Each row was made from one path, in order. Every step used is in the known rows, and no mark comes twice. Write each row's path.
Known rows:
M -> C -> D -> X -> B -> L: [-1.462 -2.087  1.655  0.349 -5.432 -1.388  1.782  1.136  2.002 -0.009
  0.247  2.518 -0.901 -0.194  1.334 -0.943  0.098  0.404  3.671  1.972
 -5.143  3.813  1.762]
D -> X: [-0.419 -1.815  1.776 -1.492  1.135  0.790 -0.377  2.934  0.167  4.560
 -0.128  2.197 -1.195  1.559  3.931 -1.378  0.019 -0.408 -0.743  1.593
 -0.355 -0.319  1.010]
X -> C: [ 1.808  1.153 -0.414 -0.275  2.755  3.610  3.971  1.455  0.259 -1.850
 -0.072 -1.570  1.183  3.773  2.380  2.689  0.380 -1.718  0.800 -1.097
 -1.625 -2.307 -4.840]
L -> M -> D -> X -> B: [ 2.139  1.306 -4.691 -4.443  4.580 -3.224  1.101  2.105  3.625  5.020
  1.056  4.679 -2.660 -0.688 -1.352  1.206 -1.718  0.215 -4.092 -0.566
  1.160 -0.115  5.234]
E -> X -> C -> M -> D -> L: [ 3.396  4.443 -0.571 -1.534  2.066  1.874 -0.632  2.423  1.856  1.135
  1.553  1.365 -1.146  1.114  3.902  3.404  0.209  3.924 -2.437 -2.902
  3.337 -1.316 -5.040]
B -> L: [-2.860 -1.611  3.070  0.145 -3.675  0.218  5.170 -2.879  0.728 -4.566
 -2.502 -1.547  2.334 -0.819  1.086 -2.344 -2.269  0.156 -0.641  0.048
  0.319  0.871 -3.399]
D -> L: [ 1.029 -1.324  2.396  2.072 -1.789  1.302 -0.970  1.581  0.506  0.666
 -0.817 -2.304 -1.521  2.181  3.178  0.070 -0.753  0.768 -1.025  1.211
  0.293 -1.525 -1.866]
M -> D -> C -> X -> B -> L: [-3.351  1.417 -2.289 -3.060 -2.737 -0.646  0.899 -2.689  3.735 -5.627
  4.293  4.153 -2.416  0.634 -7.282  1.766  1.034  3.193  1.039 -5.298
  0.062 -0.451  1.579]
L -> E -> X: [-1.846 -2.423 -0.627  0.802  2.080 -4.256 -0.933 -2.576 -3.187 -0.713
 -0.764 -4.832  1.454  2.436  1.900  1.042  0.592  2.069 -1.472 -1.385
 -0.685 -4.118  1.102]
D -> C -> X -> B -> L: [-2.797 -0.085  0.309 -0.027 -0.436  1.013 -0.518 -2.163  1.384 -5.595
  4.204  2.952 -0.881  1.796 -6.971 -2.464 -0.181 -0.247  4.307 -2.744
 -0.935  0.146  0.054]
E -> L: [-2.824  0.135  1.265  0.167 -0.339  1.663 -0.519 -3.082 -1.886 -2.887
  1.392 -3.215  1.239  4.496  4.254 -2.496 -0.609 -2.295 -3.753 -0.308
  2.417 -3.481 -3.691]
C -> X -> B -> L: [-3.536  1.657  2.457 -0.494 -0.697 -0.556  2.079 -1.269  2.413 -5.849
  0.769  3.822  0.382  1.278 -4.842 -1.889 -3.280  0.143  1.738  0.645
  1.298  2.824 -2.106]
B -> L -> E -> X -> M: [-3.152 -3.214  2.601  2.206  0.861 -4.299  0.446 -2.916  2.258 -4.182
 -0.666 -1.348  0.273 -1.079 -0.121 -1.781  0.634  1.005 -1.923  0.528
 -1.027  0.392 -1.799]
M -> C: [-2.501 -1.052 -0.165  0.341 -2.815  3.304 -0.149  1.129 -2.596 -1.991
 -2.911 -4.561  0.800  1.456  1.665  1.831  0.327 -2.120  1.646  0.208
 -1.672  0.222 -1.208]
D -> X -> M -> C: [-0.254 -1.818  1.737  0.447  1.566  2.220 -4.188  6.582  2.645  4.583
  0.282  2.750 -4.261 -0.367  1.635 -0.160  2.984 -3.264  0.747  4.048
 -3.530  3.779  0.565]
C -> D: [ 2.475  0.493  2.810 -0.942 -3.339  0.540  3.556 -2.417 -3.367  2.949
 -0.946 -1.360  3.477 -0.565  3.282  0.372  0.261  3.189  0.493 -0.032
  0.116 -1.971  0.223]
X -> B: [-0.167  1.705 -0.694 -2.467  2.291  0.793  1.580  0.805  1.351 -1.674
  1.742  0.223 -1.758  5.330 -1.603  0.275 -3.045 -0.456 -0.975  0.546
 -0.908 -0.941 -0.887]
C -> X -> B -> L -> M -> D: [-1.938  2.736 -1.344 -2.260  0.641 -2.798  3.317 -2.743  3.133 -4.241
  0.190  4.953  0.487 -2.382 -6.636 -0.151 -3.431  1.176 -0.916 -1.218
  2.955  2.780  1.250]
E -> L -> M -> C -> X -> B: [-2.810  1.487 -2.134  1.651  2.564  0.626 -3.271 -1.893 -1.958 -4.041
  1.348 -0.664  0.475  1.806 -1.703 -3.034 -2.346 -5.403 -0.014  1.041
  1.162  1.015 -0.327]
L -> M -> C: [ 0.136 -1.199 -2.434  0.758  0.932  1.374  0.490  0.524 -3.280  0.370
 -3.948 -3.938  2.354 -2.349  0.614 -0.391 -1.584 -4.178  0.607  0.412
 -0.427  0.697  1.045]
B -> L -> E -> X -> M -> D: [-3.282 -1.944  0.484  0.179 -0.904 -5.988  1.376 -3.387  4.288 -4.105
  0.191  0.217 -0.635 -1.867 -1.159  1.145  1.813  3.515 -3.721 -1.518
 -0.602 -0.050 -0.613]
E -> L -> M: [-0.516 -0.218 -0.565  0.859  3.333 -0.196 -0.014 -4.023 -2.910 -0.573
  0.309 -3.251  2.409  0.921  3.162 -4.358 -2.316 -4.321 -4.381  0.167
  3.353 -2.875 -1.135]
E -> X -> M: [ 1.439  1.109  2.613  0.406  5.691 -0.293 -2.629  0.046 -0.046  1.500
  1.679 -0.161 -1.157  0.344  2.981  0.992 -0.446  0.896 -3.677  0.069
  1.011 -0.721 -1.469]
L -> M -> D -> X: [ 1.660  0.054 -3.034 -3.755  2.871 -2.243  1.661  1.102  1.307  6.050
 -1.373  2.835 -0.705 -2.898  1.114  0.874 -0.444  0.463 -4.410 -0.850
  1.674 -0.807  4.843]
M -> C -> X -> B -> L: [-5.027  0.278  0.854  0.864 -3.539  1.276  0.071  0.196  0.942 -6.938
 -0.512  0.941  0.047  0.542 -4.196 -0.160 -1.610 -1.801  4.037  0.925
 -1.938  4.479 -1.790]
C -> X -> M -> D -> L: [ 0.489  2.315  2.239  0.053 -0.257  0.893 -3.866  2.894  3.794  1.196
  1.314  4.550 -3.825 -1.609 -3.109  2.981  2.623  2.091 -1.842  0.791
  2.235  1.728 -1.091]
C -> X: [-1.977  1.494  2.352 -0.292 -0.489  2.241 -0.328 -0.545 -2.932 -0.945
 -1.169  0.316  2.306 -0.132 -1.411  0.156 -0.488  0.059  1.368  0.090
  2.779  0.171 -1.175]
C -> D -> L: [ 3.652 -1.015  3.809  2.430 -5.203 -0.043  1.035 -0.865 -1.690  3.371
 -0.471 -1.389  0.784 -0.088  4.121  0.167  0.241  3.835  0.514  1.171
 -0.119 -1.535 -0.154]
L -> M -> C -> D: [ 2.529 -1.178 -1.354  1.284 -1.793  0.216  2.239 -1.411 -4.690  2.770
 -3.584 -3.568  3.686 -4.179  1.466 -0.005 -0.014 -1.359  1.787  0.673
 -0.755  0.914  2.730]
X -> C -> D -> L: [ 5.100  0.212  1.772  2.273 -1.289  1.850  3.008  0.949  0.590  1.310
  0.634 -0.973  0.643  1.897  4.573  2.855  1.249  1.835  2.133 -0.002
 -2.418 -1.908 -3.445]

Which path is each row?
[ 1.530  1.640 -0.081 -2.350 -1.235  5.993 -1.458  1.772 -2.102  2.199
  1.138 -0.218  0.923  0.068 -2.846 -4.014  2.263 -0.365  2.925 -1.354
  2.750 -1.876 -2.002] : D -> C -> M
[-3.211  0.022 -0.799  2.509  0.957  1.288 -2.915 -2.867 -4.145 -3.022
 -0.744 -2.639  2.746 -0.571  0.637 -2.938 -0.392 -5.466 -0.335  0.557
  2.449  0.210 -0.797] : E -> L -> M -> C -> X
[ 1.111  4.719 -0.689 -5.964 -3.415  3.285  1.842  2.027  0.436  3.065
 -2.081  1.793  0.983 -1.769 -1.200  0.318  0.323  2.729 -2.063 -0.398
  5.897  0.252 -2.728] : C -> M -> D
[ 4.122 -1.837  0.420  3.379 -1.618 -0.397  2.250  0.493  0.692  0.712
  0.379 -2.404  0.628  2.187  2.714  2.219  3.342  2.085  3.305  0.281
 -4.019 -3.261 -1.863] : X -> C -> D -> L -> E
[ 1.209 -0.692 -0.698  0.372 -0.911 -1.446 -2.945  3.338  5.728  1.604
  1.074  0.608 -5.417  0.266 -1.935  3.222  4.161  1.888 -3.492  1.244
 -1.300 -1.128  0.606] : X -> M -> D -> L -> E
[-1.048 -0.262 -1.386  0.630  2.135 -0.014  0.113 -2.897  0.559 -3.796
  3.216  2.801  0.080 -0.918 -8.158 -3.692 -1.480 -1.327  3.537 -2.538
 -0.031  0.282  1.967] : D -> C -> X -> B -> L -> M
[-0.496 -3.768  0.558  3.058 -2.589 -1.358 -1.643  1.289  0.538 -0.237
 -1.372 -4.371 -1.255  2.601  0.880 -0.103  1.484  0.926  0.107  1.877
 -1.530 -2.965 -0.446] : D -> L -> E
[-0.170 -0.682 -0.615  2.065 -1.252  0.306  0.081 -4.252 -4.728 -0.218
 -0.382 -3.829  3.380 -1.158  3.978 -2.934 -0.225 -3.246 -0.906  0.525
  1.017 -1.120  0.397] : E -> L -> M -> C -> D
[ 0.837  1.275 -4.250 -2.124  1.594 -0.394 -0.153 -2.278 -1.537  1.448
  0.946  0.992  0.711 -3.806 -5.028  1.162  1.244  0.439 -0.487 -4.989
  3.030 -2.484  4.393] : L -> M -> D -> C -> X
[ 0.861  3.537 -0.442 -6.274 -2.515  2.406  0.188  4.502  2.170  6.745
 -1.041  5.396 -0.962 -1.824  0.218 -0.752  1.279  2.494 -1.802  1.034
  5.010  1.269 -0.763] : C -> M -> D -> X
[ 0.446 -1.009  0.314 -0.568 -2.747 -0.030 -0.774  2.909 -0.017  3.250
  0.611  1.998 -1.823  1.616  1.933  1.027  1.264  0.606  3.651  2.115
 -4.865  2.045  2.976] : M -> C -> D -> X -> B
[-0.336  0.519  1.457  1.484  3.604  0.731 -4.137  1.255 -1.201  0.087
  0.626 -1.854 -1.506  0.024  2.682  2.378  0.755 -0.506 -1.741  0.018
 -1.506  1.276 -1.285] : E -> X -> M -> C
[-1.817 -0.751 -2.217 -0.222  3.744 -4.863 -1.687 -1.621 -0.534 -2.030
  2.088 -2.779 -0.930  5.137 -0.725  0.869 -1.160  1.621 -1.638 -0.836
 -1.947 -3.090  1.648] : L -> E -> X -> B
[-3.582 -1.764 -0.623 -0.033 -1.568 -3.476  3.471 -1.598  3.621 -6.115
  0.446  0.060 -0.436  3.699 -4.085 -2.236 -1.941 -0.075  0.354  0.778
 -2.695  0.524 -0.944] : X -> B -> L -> E
[-0.911  1.194 -3.202 -1.825  1.611 -1.392  0.948 -4.274 -0.507 -0.780
  0.809 -1.770  1.110  0.091  2.253 -1.232 -1.023 -1.514 -6.577 -2.278
  4.220 -3.313  0.217] : E -> L -> M -> D
[ 0.156 -2.208  1.552  0.396 -4.577  0.690 -0.530  2.055 -2.397  4.599
 -1.413 -0.190  0.453 -0.866  4.545  0.802  2.317  0.796  3.525  1.667
 -3.561  1.540  2.652] : M -> C -> D -> X
[ 2.964  5.558 -1.951 -5.216 -0.123  5.519  3.813  3.679  2.427  0.974
 -0.453  2.446  0.836  0.516  0.120  2.984  1.495  1.023 -0.129 -1.603
  3.139 -0.315 -6.067] : X -> C -> M -> D
[-0.129  1.970 -0.278 -1.642  5.130 -1.944 -0.793 -1.391 -0.402 -1.392
  3.061 -0.622 -1.423  4.834  1.614  1.363 -4.048  2.342 -3.210 -1.798
  0.252 -1.643 -0.110] : E -> X -> B
[-0.464  1.169 -2.675  0.324  2.647  0.825 -1.420  1.099 -1.948 -1.071
 -1.815  0.372  0.777 -1.210 -4.517 -0.417 -2.617 -3.766  2.632  1.109
  0.279  3.120  1.856] : L -> M -> C -> X -> B
[-1.050 -1.816  1.088  0.686 -0.284 -1.244  5.837 -3.720 -0.046 -2.798
 -3.625 -1.356  3.682 -3.753 -0.009 -4.041 -3.973 -1.845 -1.454  0.185
  1.974  1.064 -0.996] : B -> L -> M
[ 0.338 -1.504  0.180  4.820 -0.758  1.019 -3.571  2.124 -2.003 -0.012
 -3.070 -1.619  0.160 -2.745 -0.604 -0.029 -0.741 -2.546  1.957  1.895
  0.594  1.817  0.656] : D -> L -> M -> C -> X
[ 2.956  1.742  1.274 -2.141  2.573  4.930  0.364  6.844  2.438  5.564
 -0.135  4.648 -0.362  0.976  2.776 -1.864  1.635 -1.305  2.036  2.491
  0.941  1.345 -4.260] : D -> X -> C -> M
[-0.435  2.165  3.774  0.303  2.209  2.386 -2.447  2.125  0.276  0.848
  0.700  2.869 -0.176 -1.659 -3.445 -0.565  1.657 -0.843  0.640  2.355
  1.833  2.513 -1.908] : C -> X -> M
[ 2.705 -0.435  3.579  4.217 -0.031 -0.424 -5.008  1.131 -0.581  2.517
  1.159 -1.029 -2.344 -0.957  4.348  2.592  1.675  2.599 -0.726  1.133
 -2.062  1.367 -0.254] : E -> X -> M -> C -> D -> L
[ 2.600 -1.298  1.548 -0.583  0.154 -4.342  3.807 -1.084  2.307  4.087
  0.602  5.645  0.477 -2.574  0.512 -3.923 -2.541  1.093  0.539  2.348
 -1.144  2.558  3.677] : C -> D -> X -> B -> L -> M
[-3.626  1.319 -0.482 -0.049 -1.302  2.521 -2.538  2.213 -1.041 -4.055
  0.060  0.253 -0.650  2.164 -3.815  1.930 -0.664 -1.602  4.153  0.882
 -1.798  2.708 -0.601] : M -> C -> X -> B
[-0.116 -4.088  1.517  2.291 -3.901 -2.321  3.908 -1.287 -0.603  1.033
 -3.505  1.224  2.633 -6.128  2.088 -3.258 -0.771 -1.050  2.460  1.699
 -1.521  3.829  2.379] : B -> L -> M -> C -> D -> X
[ 1.585 -0.881  0.333 -0.903  3.882  2.134  1.166  4.489  2.009  3.188
  0.750  2.407 -1.234  3.281  4.420  0.900  1.464 -1.539  1.078  0.560
 -2.531 -0.772 -1.709] : D -> X -> C
[-0.165 -4.002  0.643  4.447 -7.722 -0.886 -1.385  0.691 -2.046  0.305
 -2.425 -5.020  0.249  0.095  1.987  2.004  3.699  1.426  3.941  2.040
 -4.599 -0.755  1.268] : M -> C -> D -> L -> E
[ 1.833 -3.069  2.000  3.196 -5.723 -2.441  0.421 -1.279 -1.255  2.661
 -1.240 -2.814  0.884  0.340  2.368 -0.156  2.371  3.736  1.578  1.771
 -1.770 -3.090  1.407] : C -> D -> L -> E
[-1.788 -0.471 -1.494  0.741  3.314 -3.799  0.879 -3.040  0.392 -5.305
  0.142 -0.681 -0.100  0.057  0.183 -0.725 -5.128 -0.395 -1.479 -1.217
 -0.781  2.259  0.309] : E -> X -> B -> L -> M -> C
[-0.665 -3.715  0.656  5.397  0.148 -2.073 -7.014  2.758  1.123 -0.528
  0.092 -3.627 -3.902  1.391  1.557  1.778  3.036  0.505 -0.108  1.874
 -3.484 -0.455 -0.126] : D -> L -> E -> X -> M -> C
[ 1.808  0.237  2.445  1.672  1.512 -0.546 -2.874 -0.147 -2.017  2.171
  0.692 -1.057  0.050 -1.561  3.686  2.748  1.570  1.584 -0.472  0.336
 -1.911  1.341  0.103] : E -> X -> M -> C -> D
[-0.641 -1.731  0.404  1.486  4.257 -3.474 -3.470 -0.573 -0.103  0.681
  0.972 -2.112 -0.897  0.975 -0.020  0.742  2.105  0.921 -2.232  0.490
 -1.301 -1.830  0.455] : L -> E -> X -> M
[ 1.268  2.341 -5.612 -3.162  3.186 -1.031 -0.761 -1.398  0.907  0.450
  3.284  3.375 -1.592 -1.400 -7.523  1.294 -0.077  0.430 -0.509 -4.219
  1.668 -1.648  5.123] : L -> M -> D -> C -> X -> B
[-2.432  0.656  1.049 -1.583 -0.639 -0.360  4.541 -1.755  4.041 -5.921
  0.652  1.346 -0.619  3.040 -2.279 -2.004 -4.113 -0.231 -0.621  0.523
 -1.027  1.327 -2.414] : X -> B -> L
[-1.638  1.038 -3.540 -0.820  1.775 -0.587 -2.266 -5.050 -1.765 -1.715
  3.647 -0.032  0.455 -0.477 -1.990 -1.521  1.778 -1.455 -2.854 -4.497
  4.048 -3.341  2.214] : E -> L -> M -> D -> C -> X
[-0.420  0.472 -3.607 -4.101 -1.882  1.010  0.531 -1.272  0.190 -0.103
  2.682 -1.170 -1.769  1.592 -1.782  3.776  3.279  2.700 -1.266 -6.057
  0.021 -4.575  2.472] : M -> D -> C
[ 2.730 -1.106 -1.777  0.267  1.383 -1.372  0.032  1.863 -0.862  5.144
 -0.625  1.688 -0.156 -2.041  0.306 -1.174 -0.959 -1.882  1.976  2.402
 -2.666  2.339  4.976] : L -> M -> C -> D -> X -> B
[-0.068 -0.848  0.808  0.598 -5.899  1.674  1.698 -0.511 -4.266  0.773
 -2.532 -3.625  2.642 -0.793  2.880  2.272  1.544  0.917  3.476  0.464
 -2.622  0.545  0.416] : M -> C -> D
[ 3.407 -1.588  0.487  2.554  1.359  0.094 -0.325  0.834 -0.571  2.352
 -2.054 -1.923 -0.378 -1.270  2.192 -1.368 -2.619 -1.143 -1.945  1.626
  1.887 -1.226  0.310] : D -> L -> M
[-1.532  1.296  0.811 -0.150  1.873 -1.706  2.618 -2.110  1.283 -4.213
 -0.224  3.660  1.562 -1.551 -5.774 -3.475 -4.633 -1.397  1.104  0.994
  2.354  3.393 -0.438] : C -> X -> B -> L -> M
[-0.916 -0.436 -1.362  1.471  0.546  1.324 -0.886  0.371 -4.210 -0.226
 -3.645 -1.852  2.859 -3.920 -2.036 -0.424 -0.955 -3.798  2.322  1.155
  1.125  2.270  1.496] : L -> M -> C -> X
[ 1.918  0.118 -5.414 -2.659  1.858 -0.532  1.360 -2.007 -0.895  2.253
  1.079 -0.927  0.001 -2.359 -2.709  1.634  1.157  0.104 -2.568 -5.031
  1.529 -3.737  4.318] : L -> M -> D -> C
[ 3.082 -0.869  3.146  3.214 -3.365  2.478 -2.979  3.787  1.107  2.787
 -0.096 -0.240 -2.457 -1.972  1.211  1.267  3.326 -0.104  2.215  3.790
 -3.549  2.458 -0.954] : X -> M -> C -> D -> L
[ 2.702  5.480 -1.154 -4.146  3.018  1.777  1.308  0.954  0.343  0.856
  1.432  1.434  0.661  0.539  2.639  3.399  0.136  3.336 -2.506 -3.771
  3.733 -1.282 -4.865] : E -> X -> C -> M -> D
